[[157 154]
 [149 150]
 [120 122]]
->
[[120 122]
 [149 150]
 [157 154]]

[[147 151 151 148 143]
 [145 149 151 150 146]
 [107 111 117 125 134]
 [110 106 105 107 112]
 [149 143 137 129 121]
 [128 136 143 148 151]]
->
[[107 111 117 125 134]
 [110 106 105 107 112]
 [128 136 143 148 151]
 [145 149 151 150 146]
 [147 151 151 148 143]
 [149 143 137 129 121]]

[[150 152 106 110 130 140 126 105 146 115 139 116]
 [133 132 126 127 134 128 122 126 128 121 128 129]]
->
[[133 132 126 127 134 128 122 126 128 121 128 129]
 [150 152 106 110 130 140 126 105 146 115 139 116]]

[[154 136 132 129 149 107 114 141 133 125 132 106]
 [119 125 146 124 111 116 138 119 131 128 126 132]
 [147 120 124 133 133 135 129 131 142 119 120 134]]
->
[[119 125 146 124 111 116 138 119 131 128 126 132]
 [147 120 124 133 133 135 129 131 142 119 120 134]
 [154 136 132 129 149 107 114 141 133 125 132 106]]

[[150 104 132 139 114 116]
 [127 111 142 136 143 148]
 [130 109 116 112 104 116]
 [146 105 123 145 151 151]
 [123 123 143 116 140 128]
 [108 151 112 147 113 150]
 [121 116 122 130 138 121]
 [114 118 129 135 110 126]]
->
[[108 151 112 147 113 150]
 [114 118 129 135 110 126]
 [121 116 122 130 138 121]
 [123 123 143 116 140 128]
 [127 111 142 136 143 148]
 [130 109 116 112 104 116]
 [146 105 123 145 151 151]
 [150 104 132 139 114 116]]

[[130 129 134 131 119 119 126 123 108 126 122 128]
 [135 129 108 100 134 146 115 106 141 116 148 109]
 [132 120 136 129 114 121 127 135 129 121 137 135]]
->
[[130 129 134 131 119 119 126 123 108 126 122 128]
 [132 120 136 129 114 121 127 135 129 121 137 135]
 [135 129 108 100 134 146 115 106 141 116 148 109]]
---
[[126 123 128]
 [103 155 133]
 [109 140 138]
 [111 152 152]]
->
[[155 133]
 [140 138]]

[[127 130 124 133]
 [142 107 141 133]
 [135 123 131 128]
 [137 121 132 126]
 [110 146 110 146]]
->
[[107 141]
 [123 131]]

[[128 128 126]
 [140 103 110]
 [107 103 101]
 [128 155 140]
 [140 131 147]]
->
[[103 110]
 [103 101]]

[[137 123 122 123 100]
 [124 127 137 136 153]
 [127 153 138 142 118]
 [133  99 116 112 130]]
->
[[127 137]
 [153 138]]

[[127 118 130 142]
 [128 117 130 143]
 [151 115 127 133]
 [113 117 132 153]]
->
[[117 130]
 [115 127]]

[[135 104 149 154]
 [141 128 135 126]
 [128 138 138 116]
 [139 122 146 104]]
->
[[128 135]
 [138 138]]
---
[[106 148 120]
 [128 133 142]]
->
[106 133]

[[136  99 143]
 [128 103 150]]
->
[136 103]

[[130 119 130]
 [132 106 129]
 [129 124 130]
 [128 124 131]
 [128 128 131]]
->
[130 106 130]

[[139 114 131 118]
 [142 130 129 119]
 [117 126 137 112]
 [137 119 134 113]
 [128 131 142 105]]
->
[139 130 137 113]

[[130 131]
 [124 140]
 [126 117]
 [151 119]]
->
[130 140]

[[124 151]
 [120 112]]
->
[124 112]
---
[[114 130 127]
 [125 135 124]
 [120 107 130]]
->
[[135 124]
 [107 130]]

[[125 121 144]
 [120 127 138]
 [138 120 133]
 [152 122 112]]
->
[[127 138]
 [120 133]]

[[122 125 128 138 124]
 [106 116 110 155 119]
 [124 128 133 120 128]]
->
[[116 110]
 [128 133]]

[[154 144 130 125 101]
 [158 141 122 129 100]
 [103 151 137 122 148]]
->
[[141 122]
 [151 137]]

[[110 128 136]
 [122 136 120]
 [106 132 125]]
->
[[136 120]
 [132 125]]

[[127 128 128 140 154]
 [132 138 154 154 155]
 [130 129 153 153 154]]
->
[[138 154]
 [129 153]]

[[152 128 129 109]
 [148 128 129 114]
 [148 150 138  98]]
->
[[128 129]
 [150 138]]

[[125 129 154 129 132]
 [109 113 128 141 138]
 [112 128 123 138 138]
 [129 150 124 132 126]
 [110 129 145 130 122]]
->
[[113 128]
 [128 123]]
---
[[123 115 125 129 125 134 126 130 123 132 127 128 128]
 [133 144 130 130 133 135 132 130 135 132 131 130 130]
 [133 128 130 126 129 122 128 124 127 122 128 126 123]
 [126 152 127 128 128 123 128 127 138 126 128 128 127]
 [131 129 129 127 128 132 128 126 127 127 127 127 115]]
->
[[115 127 127 127 127 126 128 132 128 127 129 129 131]
 [127 128 128 126 138 127 128 123 128 128 127 152 126]
 [123 126 128 122 127 124 128 122 129 126 130 128 133]
 [130 130 131 132 135 130 132 135 133 130 130 144 133]
 [128 128 127 132 123 130 126 134 125 129 125 115 123]]

[[116 136 140 145]
 [145 113 124 125]
 [138 114 141 146]
 [121 141 115 111]
 [136 122 118 108]
 [110 150 123 123]]
->
[[123 123 150 110]
 [108 118 122 136]
 [111 115 141 121]
 [146 141 114 138]
 [125 124 113 145]
 [145 140 136 116]]

[[149 132 141 136 125 136 137 119]
 [123 127 106 111 130 112 111 137]
 [132 128 148 137 128 137 137 119]
 [123 103 129 128 129 128 128 137]
 [137 125 150 144 125 143 143 120]
 [127 125 125 146 155 146 146 124]
 [123 148 125 119 138 119 119 122]
 [136 130 125 147 133 147 148 123]
 [126 138 137 134 128 135 135 118]
 [135 146 123 137 136 136 137 124]
 [129 124 132 119 112 119 119 131]]
->
[[131 119 119 112 119 132 124 129]
 [124 137 136 136 137 123 146 135]
 [118 135 135 128 134 137 138 126]
 [123 148 147 133 147 125 130 136]
 [122 119 119 138 119 125 148 123]
 [124 146 146 155 146 125 125 127]
 [120 143 143 125 144 150 125 137]
 [137 128 128 129 128 129 103 123]
 [119 137 137 128 137 148 128 132]
 [137 111 112 130 111 106 127 123]
 [119 137 136 125 136 141 132 149]]

[[125 123 108 111 130 135 153 127]
 [123 135 120 133 127 122 110 118]
 [147 132 131 131 115 120 128 119]
 [142 140 131 129 134 138 142 141]
 [138 131 126 125 127 127 135 128]
 [130 130 131 135 125 117 120 130]
 [125 140 133 142 143 138 139 127]
 [139 121 110 122 128 118 140 119]
 [134 128 143 133 112 123 124 116]
 [141 118 149 138 138 135 133 143]
 [142 153 151 119 123 131 127 150]]
->
[[150 127 131 123 119 151 153 142]
 [143 133 135 138 138 149 118 141]
 [116 124 123 112 133 143 128 134]
 [119 140 118 128 122 110 121 139]
 [127 139 138 143 142 133 140 125]
 [130 120 117 125 135 131 130 130]
 [128 135 127 127 125 126 131 138]
 [141 142 138 134 129 131 140 142]
 [119 128 120 115 131 131 132 147]
 [118 110 122 127 133 120 135 123]
 [127 153 135 130 111 108 123 125]]

[[122 132 128 128 122 153]
 [131 117 125 130 127 103]
 [124 133 122 129 132 121]
 [132 125 126 129 121 120]
 [131 135 125 131 118 125]
 [123 132 129 125 135 141]
 [132 128 131 125 121 141]
 [133 131 120 128 131 138]
 [127 129 141 131 129 124]
 [123 121 126 127 123 125]]
->
[[125 123 127 126 121 123]
 [124 129 131 141 129 127]
 [138 131 128 120 131 133]
 [141 121 125 131 128 132]
 [141 135 125 129 132 123]
 [125 118 131 125 135 131]
 [120 121 129 126 125 132]
 [121 132 129 122 133 124]
 [103 127 130 125 117 131]
 [153 122 128 128 132 122]]

[[136 121 125 115 121 134 122]
 [137 121 146 124 103 108 105]
 [131 124 127 122 119 129 123]]
->
[[123 129 119 122 127 124 131]
 [105 108 103 124 146 121 137]
 [122 134 121 115 125 121 136]]

[[130 119 132 127 128 136 131 119]
 [114 134 125 132 114 134 121 118]
 [140 126 131 129 138 129 129 128]
 [126 116 104 123 115 114 142 134]
 [141 104 112 114 131 111 150 143]
 [122 142 123 134 123 128 119 126]
 [125 144 151 136 136 145 111 118]
 [115 139 132 131 121 130 119 127]
 [148 146 152 136 155 136 115 130]
 [115 145 146 136 127 143 111 117]
 [137 109 120 119 131 118 145 138]]
->
[[138 145 118 131 119 120 109 137]
 [117 111 143 127 136 146 145 115]
 [130 115 136 155 136 152 146 148]
 [127 119 130 121 131 132 139 115]
 [118 111 145 136 136 151 144 125]
 [126 119 128 123 134 123 142 122]
 [143 150 111 131 114 112 104 141]
 [134 142 114 115 123 104 116 126]
 [128 129 129 138 129 131 126 140]
 [118 121 134 114 132 125 134 114]
 [119 131 136 128 127 132 119 130]]

[[113 138 124 143 116 127 118 141 113 143 149]
 [124 119 117 120 113 133 151 138 145 135 135]]
->
[[135 135 145 138 151 133 113 120 117 119 124]
 [149 143 113 141 118 127 116 143 124 138 113]]
